array([[-14,  33,  -3,  27, -25,   0,  -1, -21,   4,  14, -13, -18],
       [  8,  33,  -5,  10, -19, -15,  13, -21,   9,   4, -16,  -5],
       [ -6,  33,  -3,  -4,  -1,  -2,  -8, -21,  -4,  -4,  -2,   1],
       [ -4,  33,  -4,  -1,  -3,  -1,  -3, -21,  -5,   2,  -4,   0],
       [-10,  33,   6,  24, -20,  -6,  -1, -21,  -1,   1,   6,  -4],
       [  8,  33,  -5,   6, -10,  -1,  14, -21,  -2,   8,  -3,  -4],
       [ 21,  33,  -9,  -1, -10, -25,  42, -21,  -3,  19,  25,  48],
       [-23,  33, -24,  -1, -14,  15, -15, -21,  -7,  -1, -23,  29],
       [-28,  33, -24,  -3, -13,  15, -21, -21,  -4,  -4, -28,  24],
       [ 26,  33,   1,  37, -34, -13,   2, -21,  -7, -13, -33, -17]]) >> 29

array([[53, 69, 91, 55, 52, 30, 53, 53, 46, 66, 53, 41],
       [45, 36, 71, 69, 55, 68, 36, 84, 74, 67, 53, 43],
       [57, 53, 93, 68, 53, 47, 47, 58, 53, 53, 16, 37],
       [37, 33, 28, 59, 53, 81, 38, 89, 67, 47, 59, 53],
       [48, 42, 78, 71, 56, 62, 39, 77, 53, 69, 17, 40],
       [63, 64, 53, 60, 53, 35, 59, 53, 55, 70, 23, 38],
       [38, 53, 53, 53, 56, 82, 36, 53, 70, 50, 55, 58],
       [59, 58, 94, 65, 53, 53, 52, 53, 62, 72, 53, 38],
       [64, 72, 45, 38, 51, 34, 72, 53, 32, 42, 79, 61],
       [53, 53, 94, 63, 53, 38, 53, 42, 56, 71, 53, 39],
       [68, 74, 53, 48, 51, 25, 69, 18, 53, 59, 49, 47],
       [53, 70, 43, 53, 51, 36, 71, 20, 32, 53, 81, 53]]) >> 39

array([[3, 1, 4, 1, 1, 0, 5, 6, 1, 1, 1, 1, 4, 2, 2],
       [1, 1, 5, 1, 1, 1, 3, 5, 1, 1, 1, 1, 5, 3, 2],
       [6, 3, 3, 3, 3, 4, 6, 6, 3, 5, 3, 6, 3, 2, 3],
       [5, 0, 1, 1, 1, 2, 5, 5, 1, 4, 1, 2, 1, 1, 1],
       [2, 6, 5, 5, 6, 4, 4, 5, 6, 1, 6, 5, 5, 6, 7],
       [1, 4, 5, 1, 5, 2, 1, 1, 4, 1, 3, 0, 5, 5, 3],
       [0, 3, 5, 1, 4, 1, 1, 3, 3, 1, 2, 1, 5, 5, 3],
       [3, 1, 1, 0, 1, 2, 4, 4, 1, 3, 1, 1, 1, 1, 1],
       [4, 5, 6, 5, 6, 5, 4, 5, 6, 2, 6, 7, 6, 6, 7],
       [2, 5, 1, 6, 4, 5, 1, 1, 4, 6, 5, 0, 2, 2, 1]]) >> 1

array([[46, 16, 38, 35, 51, 10, 48, 79, 28],
       [45, 46, 46, 44, 45, 45, 46, 44, 46],
       [43, 46, 45, 44, 43, 44, 45, 43, 48],
       [16, 62, 17, 72, 55, 58, 16, 34, 69],
       [46, 60, 66, 44, 73, 63, 49, 41, 34],
       [44, 45, 45, 45, 45, 45, 44, 45, 44]]) >> 69

array([[50, 68, 57, 52, 36, 60, 37, 27],
       [39, 28, 59, 47, 76, 39, 58, 54],
       [46, 69, 59, 60, 32, 64, 30, 15],
       [33, 43, 44, 64, 57, 41, 49, 44],
       [44, 58, 59, 53, 64, 62, 62, 33],
       [37, 61, 55, 49, 41, 60, 30, 16],
       [47, 66, 59, 58, 41, 61, 41, 23],
       [40, 36, 45, 62, 67, 34, 47, 50]]) >> 16

array([[192, 208, 114, 156, 117, 153, 156, 147, 133,  76],
       [143, 117,  87, 156, 169, 150, 148, 182, 123, 128],
       [111, 146, 158,  65, 169, 131, 151, 173, 123, 135],
       [105,  94, 105, 143,  96,  92,  59,  35, 112, 190],
       [147, 128, 116, 163, 138, 132, 131, 119, 141, 140],
       [159,  94, 125, 165, 116,  57,  70, 131, 244, 217],
       [108, 161, 170,  83, 167, 151, 148, 188, 119, 158],
       [160,  94, 125, 166, 117,  58,  71, 132, 245, 216],
       [116, 184, 113, 147, 161, 143, 138,  98, 104,  89],
       [125,  94, 120, 140,  98,  64,  50,  64, 174, 227],
       [132,  93, 122, 142, 100,  58,  51,  77, 191, 230]]) >> 89

array([[73, 62, 38, 50, 54, 75],
       [44, 50, 37, 24, 62, 83],
       [34, 57, 65, 47, 49, 62],
       [29, 52, 56, 35, 51, 69],
       [58, 56, 45, 44, 55, 70],
       [38, 60, 69, 60, 62, 59],
       [97, 58, 44, 97, 64, 27],
       [75, 61, 42, 49, 53, 73],
       [27, 50, 52, 23, 53, 78],
       [61, 63, 95, 80, 65, 36],
       [53, 50, 44, 40, 58, 65]]) >> 78

array([[ -9,  20,  -4,  12,   2, -10, -15,   2, -13,   4],
       [ 18, -14,  10,   0,  -6,  10,  -8,  19,  -3,   7],
       [-10,  30, -27,  -2, -18,  15,  20, -34,  10,   9],
       [ -1,  -8,  22,  -4,  20,  -7, -11,  14,   5,  -6],
       [  9,   2, -11,   7, -15,   6,   7,   0,  -5,  13],
       [-16,  13,  11,   2,  25, -15, -12,   3,   1, -12],
       [  5,   7,  14, -14,  -4,  24,  -6,  -6,  14,   4],
       [  7,  -1,  -9,   6,  -7,   9,  18,  -8,   4,   3],
       [ 17, -23,  12,   8,   2,  -7,  -8,  32, -10,   7],
       [ -9,   1,  14,  -2,  24,  -9,   3,   4,   9, -12]]) >> 3

array([[107, 128, 166, 119, 176, 103, 127,  83, 104, 198, 172],
       [123, 176, 182, 132, 170, 129, 174,  83, 186, 180, 155],
       [147, 139, 139, 129, 146, 171,  64,  77, 181, 165, 171],
       [121,  99, 141,  74, 130, 159,  94, 153,  96, 181, 193],
       [158, 109, 188,  95,  82, 141, 153,  73, 138, 155, 152],
       [114,  81, 128, 137, 210, 147,  67, 118, 136, 121, 132],
       [144, 124, 156, 169, 109, 136, 216,  89, 116, 178, 150],
       [148, 106, 159, 106, 101,  83,  67, 101, 120, 122, 128],
       [175, 189, 125, 153, 114, 110, 122,  54, 141, 160, 149]]) >> 150
---
[ 28 -38  26 -12  10  24 -37]	28, -37

[[ 17  -7  -9 -13   3 -35]
 [ 14 -17  -6  25  15   2]]	17, 2

[[ 17  -4   3   7]
 [  6  -6 -34  16]]	17, 16

[[ 18  -9   5  16]
 [-40  -6  28   4]
 [  1   6  -6   3]]	18, 3

[  6  -1 -23   9 -22   7  33]	6, 33

[[  0 -33   2 -11  38  29 -10]
 [ -4  15 -24  19  -9  20 -28]
 [ 21 -13  22  15 -26  11   8]]	0, 8

[[-19  12   2 -13]
 [-39  -5 -20   9]]	-19, 9
---
Q:
[[ 11   1   6  13  29 -27]
 [ -4   4   9  20 -14 -24]
 [-28  24 -17   3 -31  14]]
A: 11

Q:
[[  6   1 -13  -7 -18   8]
 [ 30   2   2   4 -13  -3]
 [  5  -2  -3  -7  -7  10]]
A: 6

Q:
[[ -4   3  -9 -26  -3 -26  17]
 [-33   5  15 -16 -19  -3 -15]
 [  6   7  13   4   6   3  24]]
A: -4

Q:
[[ 28   5 -12  18  19]
 [  0  25  18  17   2]
 [ -9  16  36  -1 -20]]
A: 28

Q:
[[ -1  23 -14 -14]
 [  7 -40  19  11]
 [  9  16 -12   2]]
A: -1

Q:
[[ -5  30  25 -17 -12  12  23]
 [-36  -5  24  -6 -14   2  21]
 [-22  33  22  -4  -3  31   8]]
A: -5
